[-17, 17, 21, -19, -26, -26, 0, -11, 11, 23, -44, 27, 2, 7, 23, 11, 17, 20, 19, 16, 18, -6, 13]	C
[-31, 5, 2, 8, -2, -3, -57, -6, 7, 33, -2, 1, -2, 10, -30, -4, 15, -4, 0, 34, 44, -4, -4]	M
[-11, 4, 0, -7, -29, -42, 15, -11, -10, -16, -7, 20, -22, 8, 14, 11, 2, 13, 23, -41, -19, -2, 3]	Q
[37, -7, 8, -22, -24, -15, -4, -16, 0, 15, 12, 36, 21, 27, -1, 9, -3, -15, 17, 69, 74, -3, 6]	H
[29, 2, 7, -10, -12, 8, -16, -1, 11, 31, -9, 31, 14, 8, -36, 1, -1, -17, 7, 52, 58, 2, -9]	G
[-7, -4, 1, 18, 9, 17, -36, 7, 27, 33, -9, 23, 4, 15, -32, 2, -2, -21, -6, 32, 31, 8, -5]	M
[-28, 6, 10, -3, -6, -14, -9, 4, 3, 11, -4, -3, -34, 6, -12, 7, 7, -4, 9, 21, 23, -9, -5]	M
[-17, 13, 2, -19, 23, 12, 12, -17, 13, 23, -38, 12, -3, -7, -2, -7, -6, -17, -16, 31, -8, -2, 11]	M
[8, 5, 12, 9, -10, -9, -20, 3, 10, 53, 13, 2, 18, 43, -31, 7, 12, -25, 6, 33, 44, 13, -3]	M
[-3, 4, -8, 7, 20, 17, 6, -13, 0, 5, -7, 6, -6, -18, 0, -7, -15, -11, -20, -22, -18, 7, -1]	B
[-23, 2, -1, 12, 2, 1, -12, 7, 3, 31, -7, 2, -8, 12, -23, -5, 11, -6, -3, 43, 25, 2, -8]	Q
[-9, 9, 7, 12, -4, -12, -11, -1, 10, 21, -19, 16, 5, 16, -3, 13, -7, -7, 2, 78, 27, 10, 14]	Q
[-8, 16, 5, 10, -11, -25, -60, 9, -8, 36, 14, -16, 4, 37, -12, -3, 8, -13, 0, 18, 32, -2, 22]	Q
[-15, -1, 5, 4, -14, -19, -5, -6, 5, 18, -16, 21, -2, 10, -9, 4, 8, 2, 9, 18, 2, 2, 5]	B
[-3, 12, 7, 3, 1, 19, 8, -29, 5, 30, -3, 14, 10, -5, -4, 3, -8, -3, -21, -23, -21, 13, 2]	C
[-2, -1, 2, 4, -5, -5, -9, -6, 1, 21, 3, 1, -6, 15, -13, 12, 11, -5, 3, 12, 19, -3, 0]	M
[6, -14, -11, -5, 0, 10, 1, -2, -5, -8, 13, 7, -4, 4, 7, -3, 2, -8, 4, -19, 0, -1, -4]	U
[6, -10, 0, 0, -26, 13, -2, -18, 1, 20, -18, 42, 0, -11, -9, -3, -1, -7, 2, 15, 24, 3, -8]	H
[6, 19, 4, -12, 2, 9, -1, 6, 6, -6, -2, -25, 3, -13, 7, 4, 0, 4, -3, -3, -4, 10, -2]	Q
[-7, 31, 16, 12, 4, -5, -7, 11, 6, 16, 22, -31, 13, -1, -18, 11, -4, -2, -3, -12, 19, -10, -1]	Q
[-6, 10, 9, 0, 6, 15, -22, 5, 11, 27, 2, -27, 14, -3, -4, -3, 4, 2, -3, 18, 40, 1, -8]	M
[-6, 21, 8, 4, -1, 18, -8, -18, 2, 33, -17, 23, 13, 3, -24, 0, 9, -11, -3, 19, 26, 7, 3]	M
[0, 30, 6, -3, -1, 3, -5, -14, 19, 41, -21, 1, 21, 15, -17, 9, -2, -9, 7, 34, 26, 21, 5]	M
[24, 8, 1, 7, -3, 10, 0, 1, 5, 14, -7, -4, 16, 11, -12, 4, 5, -12, 4, 17, 0, 1, -9]	G
[-11, 6, 7, 7, 4, -4, -11, -5, 2, 12, 7, -3, 5, 5, -11, 4, -1, -5, -2, 1, 2, 4, 11]	M
[-17, 12, 26, 17, -3, -2, -24, 13, 10, 53, -7, 7, 2, 22, -27, -10, 9, -2, 4, 40, 44, -1, -21]	M
[-15, -25, 2, 2, -7, 2, -18, -15, -10, 26, -5, 45, -1, 31, -9, -24, 12, 2, -14, 18, 13, 8, -3]	B
[23, -16, 6, -4, -9, -2, -6, -3, 5, -9, 10, 13, 3, -6, 1, 1, -7, -9, 10, 7, 29, -9, 6]	H
[-21, 4, -4, 31, -12, -15, -36, 11, 1, 40, 22, -44, 1, 38, -24, -5, -2, -23, 2, 11, 36, 22, 2]	Q
[14, -6, -8, 4, -4, 18, 2, 11, -7, 14, -14, 36, 10, 12, -15, -6, -10, -6, 1, -16, -29, 3, -20]	B
[-9, 6, -1, 3, 7, 11, -12, -11, 8, 37, 3, 23, 0, 19, -21, -2, -27, -35, -7, -5, 1, 3, 28]	H
[-2, 0, 1, 6, 16, 17, -3, -13, 6, 13, -6, 24, -8, -3, -18, 0, 7, -10, -9, -10, 6, -2, 4]	G
[-6, 27, -4, -6, 8, -1, 11, -3, -1, 19, -3, -18, 5, 2, 13, 3, 0, 3, -6, 0, -4, 6, 17]	U
[-9, 8, 0, 3, 6, 18, -3, -18, 6, 14, -17, 32, -1, -2, -10, 5, -8, -7, -6, 1, 4, 9, 8]	H
[-6, 0, -2, 23, -2, 7, -15, -8, 4, 36, 10, 18, 11, 10, -23, -5, -10, -25, -9, 0, 4, 16, 2]	B
[20, 4, 3, -6, 15, 32, -7, -17, 17, 11, -23, 37, 8, -13, -15, -3, -19, -17, -10, 10, -3, 5, -7]	G
[-10, 14, 5, 4, -21, -8, 1, -11, 8, 38, -25, 13, 3, 14, -17, 5, 9, -8, 5, 27, 20, 0, 14]	B
[-15, 21, -9, 8, -16, -7, -12, 3, 13, 42, 8, -17, 6, 26, -26, 3, -5, -13, -13, 17, 37, 5, 12]	Q
[-8, -2, 3, 6, 6, 7, -18, -10, 10, 34, -19, 23, 20, 27, -30, -1, 5, -9, -11, 46, 17, 5, -8]	G
[-4, 12, 6, -14, 20, 1, 1, -8, 23, 18, 0, -5, 7, -4, -5, 5, -9, -26, -20, 16, 29, 2, 10]	H
[0, 11, 9, -1, -14, 0, -8, -3, 3, 34, -27, 15, 12, 16, -22, 0, 5, -8, 10, 50, 46, -1, 0]	H
[5, 18, -1, -3, -3, 21, -10, -8, -4, 44, -9, -5, 24, 16, -15, 1, -5, -22, -3, 44, 38, 6, 12]	H
[15, 2, 25, 1, -18, -1, -13, -8, 1, 10, -1, 20, 17, 10, -8, -1, 10, 5, 29, 38, 56, -8, -28]	H
[34, -12, -10, -32, 10, 46, -6, -21, 14, 7, -36, 55, 23, -18, -3, -3, -12, -15, -12, 61, 14, 1, -9]	H
[-1, -7, -15, 6, 9, 21, -9, -14, 7, 14, -27, 22, 9, 5, -23, -5, -14, -12, -5, 2, -17, 0, -13]	B
[9, 3, 2, -18, -12, 10, 2, -11, 8, 9, -10, 10, 1, -9, 1, -1, -6, -13, -15, 18, 13, 5, 4]	M
[-2, 5, -9, 3, 2, -4, 7, -28, 1, 16, -4, 17, 1, 13, -11, 10, -9, -7, 2, -11, -56, 6, 11]	G
[-34, 19, -18, 30, -55, -80, 50, -18, -29, -24, 28, 8, -12, 35, 26, 32, -19, 45, 18, -80, -80, 15, 33]	Q
[15, 1, 11, -5, -65, 5, 16, -1, 6, 7, 3, 6, 18, 18, 0, 1, -17, -9, 2, 10, 6, -5, -11]	Q
[-8, -5, -9, 5, 6, -5, 3, -31, -4, 8, -18, 26, 5, 3, -8, -4, 4, 0, 2, -20, -35, 6, -8]	G
[-22, -15, 10, 4, 3, -21, -23, 3, -7, 14, -21, 17, -6, 21, -3, -13, 14, 5, 10, 68, 33, 2, -5]	M
[1, -15, -12, -1, -12, -4, 10, 2, 3, -19, 22, -2, -2, 4, -1, 9, -3, -3, 2, -28, -11, 5, -1]	B
[-6, 11, -1, 2, -5, -2, -17, -2, 8, 29, 2, 8, -7, 5, -28, 18, 9, -13, -4, 29, 37, 3, -3]	H
[-41, -4, -25, 25, 1, -6, -26, -8, 4, 30, 2, 18, -9, 19, -37, -20, -7, -16, -25, -16, 1, 15, 5]	M
[-5, -11, -8, -8, 3, -2, 6, -9, 10, 16, -15, 14, -7, 7, -3, 6, -8, -20, -18, 8, 2, 7, 11]	B
[-7, -13, 3, 18, -8, -4, -19, 0, -2, 15, -16, 28, 0, 28, -17, -3, 11, 7, 6, 15, 5, 0, 8]	C
[-27, -2, -16, -10, 19, -16, -4, -8, 7, 36, -16, 11, -9, 31, -18, 8, -2, -19, -24, 1, -4, 12, 23]	C

[6, 16, 25, -13, -12, -25, -36, -3, 0, 37, 3, 27, -4, 4, -4, 9, 20, 11, 33, -5, 1, -25, 14]	<10>
[-25, 10, 0, -2, -39, -23, -32, 18, 3, 27, 35, 5, 0, -3, -17, -1, 34, -1, 42, 3, -7, -19, 53]	<24>
[0, 24, 20, -8, 13, -21, -45, -5, -53, 31, 18, 10, 19, 5, -8, -25, 37, -5, 21, -31, 2, -3, -4]	<10>
[9, 16, -31, 12, 18, -9, -25, -20, -53, 12, 2, -8, 7, -1, 3, -20, -20, -37, 49, -27, 25, 77, 2]	<18>
[13, 14, 26, 23, 18, 3, -49, -36, -60, 8, 11, -6, -29, 16, -33, 20, 20, -23, 63, -22, -7, 28, 43]	<10>
[-7, 10, 1, -27, -11, 83, -19, 13, -2, 12, 27, -22, 7, 20, -18, -20, 29, -4, 27, -27, -14, 3, 29]	<24>
[5, -1, 12, 2, -2, 19, -35, -21, -50, 7, 18, -5, -2, -1, -20, 19, 6, -10, -8, -12, 20, 11, 6]	<11>
[-15, 10, -12, -2, 15, -20, -18, -26, -44, -12, -23, 6, 24, 8, 21, -14, -17, -24, 17, -17, -3, 78, 4]	<18>
[24, 11, -1, 22, -29, 16, -29, -2, -38, -12, 22, 8, -32, 1, -16, 15, -1, -7, 23, -4, 20, 19, 17]	<11>
[6, -2, 2, 19, 2, 15, -43, -26, -59, 11, 17, 18, -16, 7, -20, -9, 6, -22, 18, 1, -14, 27, -19]	<11>
[1, 23, 40, -15, 22, 5, -23, -70, -45, 6, -1, 33, -13, 22, 0, 15, 22, -10, -13, -12, -5, 43, 20]	<10>
[-19, 28, -4, 42, 20, 18, 4, -12, -52, 14, -2, -2, 6, 3, 9, -17, -4, -25, 44, 8, 12, 34, 6]	<15>
[5, 18, -18, 45, 3, 31, -45, -20, -95, 37, 22, 8, -11, 5, -6, 8, 0, 3, 100, -18, 28, 2, -10]	<15>
[13, 22, -1, -6, -10, 8, -28, -1, -23, -13, 11, 10, -26, 4, -37, -2, -5, -7, 13, -8, 11, 15, 55]	<24>
[2, -3, -27, -10, 19, 7, -30, -38, -47, -25, -16, 17, -17, -18, 10, -6, -28, -38, 20, -12, 7, 75, -19]	<18>
[-14, 11, -15, 42, 18, -18, 7, 14, -35, -4, 25, -19, -15, 4, -8, -37, -5, 4, 55, -26, 13, -13, -16]	<15>
[80, 20, 1, 31, 0, 9, -35, -19, -48, 9, 30, -6, -14, -7, -38, -14, 12, -23, 17, 2, 29, 17, 31]	<11>
[6, 21, 68, -19, -29, -32, -70, 40, -4, 63, 38, 23, -5, 7, -25, -55, 44, 4, -11, -14, 20, -36, 15]	<24>
[-8, 13, 37, 26, 4, -4, -16, -6, -30, 44, 33, -6, -13, 3, -17, -34, 4, -23, 29, -10, 51, 11, 6]	<15>
[18, 3, -6, -7, 15, -3, -18, 0, -40, 8, 2, 6, 2, -5, 5, -1, -6, -20, 13, -15, 16, 43, 9]	<14>
[15, 2, 6, -7, -20, -8, -34, -14, -47, 13, 2, 57, 1, -5, 9, 26, -2, 28, 19, -16, 7, 33, 27]	<14>
[-19, 16, -8, 40, 3, 0, -26, 10, -44, 37, 81, -22, 7, -3, 8, -43, -2, -4, 52, -39, 26, 7, 9]	<15>
[-5, 4, -22, 15, 7, -13, -54, -1, -56, 27, 13, -20, -9, 7, -16, -21, -15, -26, 28, -38, 27, -2, 9]	<11>
[-15, 20, 18, 24, 7, -4, -49, 0, -42, 20, 33, -7, -14, -7, -36, -17, 28, -76, 24, -34, 25, 10, 34]	<11>
[16, 18, 4, -2, 55, 9, -31, -20, -73, 31, -28, -7, -1, 16, 2, 4, 13, -27, 8, -26, 32, 85, 17]	<18>
[-3, 21, 23, 13, 32, 4, -54, -24, -51, 9, -4, -12, -21, 9, -22, 42, 48, -31, 37, -39, -1, 54, 49]	<10>
[1, 4, 19, -19, -1, -17, -41, -14, 10, 12, 8, 17, -12, 10, -9, 31, 36, -26, 10, -37, -21, 14, 45]	<10>
[-24, 23, -3, 33, -20, -3, -35, -14, -61, 28, 49, 34, -10, -4, -16, -13, 2, -19, 25, -13, 32, 5, 6]	<15>
[10, 27, 25, -21, -10, -31, -31, 3, -1, 30, 10, 4, 8, -15, 3, -41, 28, -7, 8, -29, -15, 10, 24]	<24>
[18, 21, -3, -10, 42, 0, -50, -16, -40, -1, -5, 8, -13, 23, -24, 20, 26, -14, 48, -27, -6, 26, 35]	<10>
[-13, 5, 22, 3, 1, -20, -15, 2, -6, 42, 27, 11, -3, 4, -13, -18, 38, -32, 34, -23, -13, 16, 15]	<10>
[7, -15, -22, 7, 3, -10, -3, 3, -33, -25, -4, 19, -5, -7, 5, -12, -22, -23, 35, 1, 19, 43, -7]	<18>
[18, 60, -13, 0, -10, 2, -24, 16, -51, 28, 36, 4, -18, -3, -13, -24, 8, -20, 36, 4, 36, 31, 44]	<15>
[27, 25, 27, -10, -21, -16, -61, -11, -53, 31, 39, 6, -28, 2, -46, 19, 25, -3, 25, -27, 14, 5, 46]	<24>
[4, 56, 10, -19, -5, -42, -30, -5, -21, 21, 29, 31, 7, 1, 12, 7, 12, -16, 26, -2, 12, 19, 29]	<24>
[5, 10, 5, 13, -19, -14, -28, 4, -8, 18, 32, 8, -13, 9, -8, -11, 28, -1, 20, -19, -22, -2, 33]	<24>
[25, 14, 12, -15, -28, -12, -31, 5, -14, 5, 0, -7, -13, 4, -23, 5, -13, -13, 11, -31, -24, 22, 29]	<24>
[16, -21, 12, 9, 7, -12, -43, -23, -16, 33, 24, 0, -4, 3, -18, 11, 31, -8, 24, -37, 0, -11, 6]	<10>
[35, 12, 2, -25, -15, 10, -17, 16, -19, -6, 0, 8, -34, 6, -26, -2, 30, -7, 9, -3, 17, 49, 48]	<24>
[-1, 18, -6, 31, -3, 1, -5, -6, -46, 24, 17, 5, 0, 2, 16, -4, -8, -17, 19, -2, 18, 21, 0]	<15>
[15, -4, 17, 4, 14, -2, -15, -34, -28, -27, -16, -6, -24, 0, -29, 51, 7, -10, 37, -25, -8, 46, 17]	<10>
[43, 7, -5, 12, -22, -24, -24, 5, -22, 53, 10, -14, -15, -4, -4, -1, -29, -13, 31, -18, 11, 41, 25]	<14>
[-4, 16, 15, 3, 21, -19, -70, -17, -44, 17, 16, -39, 11, -24, -6, -18, 34, 2, 25, -34, -19, 24, 20]	<10>
[13, 19, 17, -9, -3, -17, -7, -14, -42, 20, -5, 15, 31, -6, 2, -15, 2, -18, 18, -3, 34, 37, 11]	<18>

[3, 12, -17, -23, -6, 26, 14, 7, -12, 39, -65, 22, 23, -8, -13, -8, 1, 51, 9, -22, -36, 2, 2]	<45>
[4, -25, 10, 13, -30, 42, -22, 31, 1, 15, -34, 16, 20, -25, -5, 39, -24, -18, 0, 27, 19, 4, 4]	<45>
[-22, 22, 98, 41, -1, 1, -8, -4, 7, 22, 0, -6, 2, -3, -32, -12, 2, 26, -21, -29, 2, -7, 16]	<45>
[-30, 25, 11, 1, -5, 14, 12, 28, -3, 9, -23, -8, 2, 2, -32, -14, 8, -1, 38, -36, -15, -11, -5]	<52>
[17, 3, -29, 4, 6, 14, 26, 78, 1, 42, 12, -2, -11, 11, 28, 11, -5, -35, -28, 42, -7, -35, 5]	<52>
[-9, 22, 62, 24, 11, 53, 7, -10, -1, 12, -55, 6, 17, 5, -23, -13, -1, 20, 4, -19, 1, -12, 5]	<45>
[-8, 18, 44, 17, -16, -42, 16, 41, 13, 60, 12, -6, 35, -4, -19, -2, -11, -24, 12, -3, 9, -19, 16]	<52>
[-4, 17, -13, -14, 5, -22, -5, -27, -24, -85, 41, -17, 27, 12, 7, 15, -2, 31, 48, 1, -5, 14, -15]	<52>
[-26, -1, -30, 21, 15, -21, -17, -7, 36, 85, -37, -1, 24, 7, -4, -10, 6, 47, 10, 30, -51, -5, -5]	<45>
[0, 12, 21, -9, -20, -51, 14, -3, 15, 21, -2, -2, 17, 16, -21, -22, 3, -12, -4, -9, 3, -1, 3]	<45>
[-14, 16, 15, 9, -21, 48, 16, -8, 6, 27, 14, 1, 32, -18, 4, -22, 45, 38, -1, -8, -3, 5, 37]	<45>
[-38, 19, -9, 21, -5, 22, -14, 2, 35, 71, -21, -2, 11, -3, -14, 4, 12, 12, -54, 4, -18, 2, -6]	<45>
[0, -7, -4, 8, -14, -4, -5, 0, 11, 0, -2, 3, -1, 11, 4, 0, -3, 11, 0, 8, 10, 16, 8]	<52>

[-10, -17, -28, 13, 19, 17, 9, 6, 3, -8, 42, -40, -31, 15, -19, 7, -3, 1, -7, -35, -1, -8, 3]	<218>
[-3, -68, -110, -9, 52, 41, 3, 26, 0, 50, 37, -90, -41, 51, -39, 35, 16, 23, -20, -10, 2, -20, 41]	<219>
[-26, -40, -23, 1, -26, 19, 38, 15, -3, 49, -12, 16, -73, -5, -2, 36, -2, 12, 2, -56, 15, -7, 33]	<230>
[-14, -24, -31, 22, 4, 16, -14, 6, 8, 36, 37, -42, 34, 2, -14, 12, 22, 13, -6, -15, -3, -11, 4]	<215>
[-20, -7, -26, 4, 35, 21, -27, -2, 5, 4, 11, -48, 52, -20, -12, 22, 22, -1, 8, -8, 10, 7, -16]	<211>
[-16, -6, -41, 30, -5, 9, -9, 2, 7, -10, 48, -67, 47, 2, -15, 13, 32, 9, -1, -24, -2, -6, -12]	<223>
[17, -7, -46, 17, 6, -41, 3, 16, -1, -34, 59, -71, -50, -25, -3, 10, 23, 23, 1, -31, 5, 8, -8]	<227>
[3, -12, -35, 8, 1, 9, 0, 0, 6, -5, 29, -72, -57, 9, -8, 20, 18, 14, -3, -29, -13, -6, 49]	<212>
[-2, -59, -98, -7, 103, 48, -5, 8, -4, 82, 10, -93, 4, 20, -34, 13, 12, 21, -14, 24, -17, -17, 39]	<209>
